Here is a tiny trained network, its code and every weight. The questions are about switching its units off for an input and a class, where a switched-off unit gives its printed mean instead of its output.

import numpy as np


def w(rows, s, z=0):
    codes = np.array(rows[::2]) - 128.0
    scale = np.full(codes.shape[1], s)
    scale[-1] = z or s
    return codes * scale


def f(y):
    return y / 2 * (1 + np.tanh(0.7978845608 * (y + 0.044715 * y**3)))


def log_softmax(a):
    a = a - a.max(-1, keepdims=True)
    return a - np.log(np.exp(a).sum(-1, keepdims=True))


def net(x, mask):
    res = np.array(x, float).reshape(1, 2) / 4 @ E
    y = f(res @ A[0][:, :-1].T + A[0][:, -1])
    res = res + np.where(mask, y, B[0][:, -1]) @ B[0][:, :-1]
    return log_softmax(res[-1] @ U[:, :-1].T + U[:, -1])


A, B = {}, {}
E = w([
[193,137,146,182,80,204,92,131],'x0',
[155,102,180,235,184,102,254,173],'x1',
],0.015)
A[0] = w([
[171,129,127,119,73,225,23,121,223],'N1',
[137,136,114,154,129,79,183,101,249],'N2',
[123,129,155,150,137,110,130,120,142],'N3',
[126,154,122,115,137,134,78,113,156],'N4',
[119,136,89,110,129,88,162,129,163],'N5',
[99,128,131,110,164,3,184,133,202],'N6',
[150,116,124,79,149,116,147,121,110],'N7',
[148,167,101,66,109,128,89,156,143],'N8',
[171,41,133,103,149,140,101,119,95],'N9',
[194,154,127,255,132,176,185,151,182],'N10',
[113,79,92,100,86,128,157,88,172],'N11',
[172,104,146,137,93,129,174,139,193],'N12',
[161,129,101,127,150,135,136,176,163],'N13',
[181,150,115,215,91,178,115,117,224],'N14',
[101,180,116,97,97,67,101,112,38],'N15',
[171,114,82,125,119,106,129,117,104],'N16',
[168,107,90,143,120,148,90,181,129],'N17',
[107,122,142,154,153,86,172,147,195],'N18',
[96,97,95,123,104,135,133,88,188],'N19',
[89,138,128,28,144,52,103,131,254],'N20',
[77,142,153,120,132,128,124,151,105],'N21',
[138,103,148,178,139,136,148,108,76],'N22',
],0.014,0.0049)
B[0] = w([
[195,179,132,174,44,176,112,109,241],'N1',
[85,130,123,122,114,87,161,191,200],'N2',
[123,117,124,134,139,115,140,138,151],'N3',
[152,137,89,149,121,98,165,147,173],'N4',
[79,139,163,109,124,135,151,146,166],'N5',
[33,118,201,74,199,125,146,170,245],'N6',
[109,132,127,99,141,130,132,113,142],'N7',
[170,147,56,116,117,86,151,111,193],'N8',
[142,135,109,120,124,126,129,108,130],'N9',
[152,3,115,177,173,131,144,112,250],'N10',
[122,122,127,129,129,117,115,162,153],'N11',
[130,89,117,135,162,152,158,170,176],'N12',
[103,110,133,141,130,128,138,138,146],'N13',
[83,126,218,79,164,196,172,132,196],'N14',
[160,91,99,111,207,133,97,133,171],'N15',
[133,127,119,119,131,118,126,119,128],'N16',
[130,145,141,111,154,134,132,127,149],'N17',
[129,113,66,100,147,88,170,143,213],'N18',
[119,116,114,132,102,122,122,169,156],'N19',
[68,157,122,157,96,77,38,131,226],'N20',
[129,134,132,114,153,120,140,115,137],'N21',
[156,90,79,119,150,125,147,76,170],'N22',
],0.032,0.022)
U = w([
[10,162,155,29,202,80,121,225,253],'0',
[176,62,233,187,176,231,114,103,181],'1',
[160,191,69,163,117,106,50,152,97],'2',
[169,212,178,109,93,157,192,117,115],'3',
[108,130,213,64,188,169,119,84,4],'4',
[106,27,151,120,207,64,216,156,99],'5',
[75,141,139,124,112,1,92,150,82],'6',
],0.0094,0.0023)

Each question gives the input, the list of numbers given to net, and the class t.
The units are the neurons (one row each of A and B). Each row of codes is followed by its name. A weight is (code - 128) times the scale printed after its matrix; where a second scale follows, it is the last column's (A, B and U).
mask holds one flag per neuron, in row order. A switched-off neuron (its flag False) gives its mean, the last column of its row in B, instead of its output. The means were averaged over made-up inputs and are rounded, as every weight is.
A unit's drop is (log p(t) with every unit on - log p(t) with that unit switched off) / (log p(t) with every unit on - log p(t) with every unit switched off).
The circuit of an input: a set's keep is (log p(t) with only the set's units on - log p(t) with every unit switched off) / (log p(t) with every unit on - log p(t) with every unit switched off). Starting from the 12 units with the biggest drops (on a tie, the unit counted first), units are removed one at a time, each time the one whose removal leaves the highest keep (on an exact tie, the one counted first), for as long as the keep stays at least 0.8.
circuit, biggest first: the units of the circuit, biggest drop first
unit that matters most: the unit with the biggest drop
top k neurons: the k neurons with the biggest drops, biggest first
drop of u: that unit's drop, to one decimal
input [6,4], class 1: top 4 neurons : [N6, N14, N18, N8]
input [-2,1], class 0: unit that matters most : N10
input [-6,-5], class 0: top 3 neurons : [N1, N15, N10]
input [2,-2], class 3: top 2 neurons : [N10, N20]
input [-3,3], class 0: top 2 neurons : [N10, N6]
input [5,-2], class 3: top 2 neurons : [N10, N1]
input [-3,-2], class 0: top 2 neurons : [N1, N10]
input [3,2], class 1: top 2 neurons : [N6, N18]
input [8,5], class 1: top 2 neurons : [N14, N6]
input [6,-8], class 3: top 2 neurons : [N14, N1]
input [2,-3], class 2: drop of N6 : 0.2
input [8,-2], class 1: drop of N1 : 0.0
input [-6,-4], class 0: drop of N1 : 0.1
input [-7,7], class 0: circuit, biggest first : [N6]
input [-2,-2], class 6: drop of N14 : 0.3
input [1,0], class 1: circuit, biggest first : [N6, N18]
